Below are the code and all the weights of a small trained network. Each question names an input and a class and asks about switching units off, where a switched-off unit gives its printed mean instead of its output.

import numpy as np


def w(rows, s, z=0):
    codes = np.array(rows[::2]) - 128.0
    scale = np.full(codes.shape[1], s)
    scale[-1] = z or s
    return codes * scale


def norm(h):
    return h / np.sqrt((h * h).mean(-1, keepdims=True) + 1e-5)


def f(y):
    return np.maximum(y, 0)


def log_softmax(a):
    a = a - a.max(-1, keepdims=True)
    return a - np.log(np.exp(a).sum(-1, keepdims=True))


def net(x, mask):
    res = np.array(x, float).reshape(1, 6) / 4 @ E
    u = 0
    for l in range(2):
        y = f(norm(res) @ A[l][:, :-1].T + A[l][:, -1])
        res = res + np.where(mask[u : u + 11], y, B[l][:, -1]) @ B[l][:, :-1]
        u += 11
    return log_softmax(norm(res)[-1] @ U[:, :-1].T + U[:, -1])


A, B = {}, {}
E = w([
[236,87,169],'x0',
[131,160,245],'x1',
[130,128,130],'x2',
[142,252,156],'x3',
[127,129,126],'x4',
[127,129,129],'x5',
],0.0036)
A[0] = w([
[125,181,182,138],'L0N1',
[5,77,131,180],'L0N2',
[239,41,139,155],'L0N3',
[178,227,13,17],'L0N4',
[77,74,245,121],'L0N5',
[49,152,98,225],'L0N6',
[129,157,61,253],'L0N7',
[98,187,98,162],'L0N8',
[130,145,203,180],'L0N9',
[52,152,59,136],'L0N10',
[122,56,121,250],'L0N11',
],0.011,0.0037)
B[0] = w([
[104,154,98,206],'L0N1',
[254,98,141,251],'L0N2',
[90,166,104,247],'L0N3',
[213,188,108,218],'L0N4',
[234,102,177,217],'L0N5',
[121,133,181,254],'L0N6',
[46,105,138,244],'L0N7',
[72,110,117,215],'L0N8',
[30,147,115,211],'L0N9',
[141,183,202,235],'L0N10',
[61,66,114,233],'L0N11',
],0.007,0.0056)
A[1] = w([
[75,77,142,97],'L1N1',
[99,98,198,72],'L1N2',
[130,136,11,202],'L1N3',
[181,62,64,205],'L1N4',
[145,108,163,124],'L1N5',
[117,106,39,3],'L1N6',
[212,181,166,194],'L1N7',
[153,136,12,176],'L1N8',
[141,102,160,110],'L1N9',
[126,207,53,149],'L1N10',
[81,100,142,113],'L1N11',
],0.011,0.0033)
B[1] = w([
[99,100,150,184],'L1N1',
[84,54,81,200],'L1N2',
[227,118,81,199],'L1N3',
[113,229,147,198],'L1N4',
[151,112,88,173],'L1N5',
[54,144,83,153],'L1N6',
[154,154,83,252],'L1N7',
[149,176,2,183],'L1N8',
[89,78,154,168],'L1N9',
[167,102,181,229],'L1N10',
[107,77,162,176],'L1N11',
],0.0076,0.005)
U = w([
[24,12,174,219],'0',
[91,231,175,243],'1',
[41,107,5,58],'2',
[183,184,52,3],'3',
[205,65,185,51],'4',
[3,162,194,68],'5',
],0.016,0.0023)

Each question gives the input, the list of numbers given to net, and the class t.
The units are the neurons (one row each of A and B). Each row of codes is followed by its name. A weight is (code - 128) times the scale printed after its matrix; where a second scale follows, it is the last column's (A, B and U).
mask holds one flag per neuron, layer by layer. A switched-off neuron (its flag False) gives its mean, the last column of its row in B, instead of its output. The means were averaged over made-up inputs and are rounded, as every weight is.
A unit's drop is (log p(t) with every unit on - log p(t) with that unit switched off) / (log p(t) with every unit on - log p(t) with every unit switched off).
The circuit of an input: a set's keep is (log p(t) with only the set's units on - log p(t) with every unit switched off) / (log p(t) with every unit on - log p(t) with every unit switched off). Starting from the 12 units with the biggest drops (on a tie, the unit counted first), units are removed one at a time, each time the one whose removal leaves the highest keep (on an exact tie, the one counted first), for as long as the keep stays at least 0.8.
units of the circuit, in order: the units of the circuit, biggest drop first
unit that matters most: the unit with the biggest drop
k most important neurons: the k neurons with the biggest drops, biggest first
top k neurons in layer l: the k neurons of layer l with the biggest drops, biggest first
drop of u: that unit's drop, to one decimal
input [0,3,2,2,-3,-5], class 5: most important neuron : [L0N9]
input [-7,-8,7,1,-4,3], class 1: 3 most important neurons : [L0N10 L0N4 L0N2]
input [-7,-7,-1,0,0,-5], class 0: top 4 neurons in layer 0 : [L0N7 L0N8 L0N3 L0N1]
input [-1,8,6,-7,7,5], class 4: 4 most important neurons : [L0N5 L0N2 L0N7 L0N8]
input [5,0,-3,-1,-8,1], class 2: top 3 neurons in layer 0 : [L0N10 L0N3 L0N6]
input [7,-2,6,-6,-1,6], class 2: 3 most important neurons : [L0N3 L0N6 L0N10]
input [3,-2,-2,-5,1,1], class 2: 2 most important neurons : [L0N6 L0N10]
input [0,2,-6,3,4,-1], class 5: 3 most important neurons : [L0N11 L0N4 L0N1]
input [-3,7,-7,4,-7,4], class 5: 4 most important neurons : [L0N9 L0N4 L0N2 L0N10]
input [0,-7,-1,3,1,4], class 1: 3 most important neurons : [L0N4 L0N10 L0N7]
input [0,1,6,-7,-5,8], class 4: 3 most important neurons : [L0N2 L0N7 L0N9]
input [0,3,7,8,-2,2], class 5: top 2 neurons in layer 0 : [L0N2 L0N9]
input [-2,-8,-2,6,-8,3], class 1: 3 most important neurons : [L0N4 L0N10 L0N7]
input [-3,-8,8,-1,2,8], class 0: unit that matters most : L0N7
input [-4,5,-7,7,-5,-6], class 5: 2 most important neurons : [L0N4 L0N2]
input [-4,-5,-3,1,8,-3], class 1: top 3 neurons in layer 0 : [L0N10 L0N4 L0N2]
input [4,8,2,-1,-1,3], class 0: top 2 neurons in layer 0 : [L0N4 L0N9]
input [-1,8,-2,4,0,7], class 5: top 4 neurons in layer 0 : [L0N9 L0N2 L0N4 L0N10]
input [-6,-8,-1,4,-6,3], class 1: 3 most important neurons : [L0N10 L0N4 L0N7]
input [-7,1,4,-8,2,3], class 4: units of the circuit, in order : [L0N2]
input [-3,7,-7,4,4,1], class 5: 2 most important neurons : [L0N9 L0N4]
input [-6,7,7,-5,-7,-1], class 4: 2 most important neurons : [L0N2 L0N5]
input [-8,-5,7,5,8,6], class 1: top 2 neurons in layer 0 : [L0N4 L0N11]
input [-1,-7,8,1,-8,1], class 1: 4 most important neurons : [L0N4 L0N10 L0N5 L0N9]
input [7,-4,-3,-6,-6,4], class 2: drop of L0N6 : 0.1
input [-6,3,-7,-3,8,0], class 4: drop of L0N2 : 0.5
input [-3,0,1,-1,-1,-2], class 0: units of the circuit, in order : [L1N2]
input [-2,1,-5,-2,-6,-4], class 4: drop of L0N2 : 0.2
input [5,-2,2,-6,-4,8], class 2: drop of L0N6 : 0.3
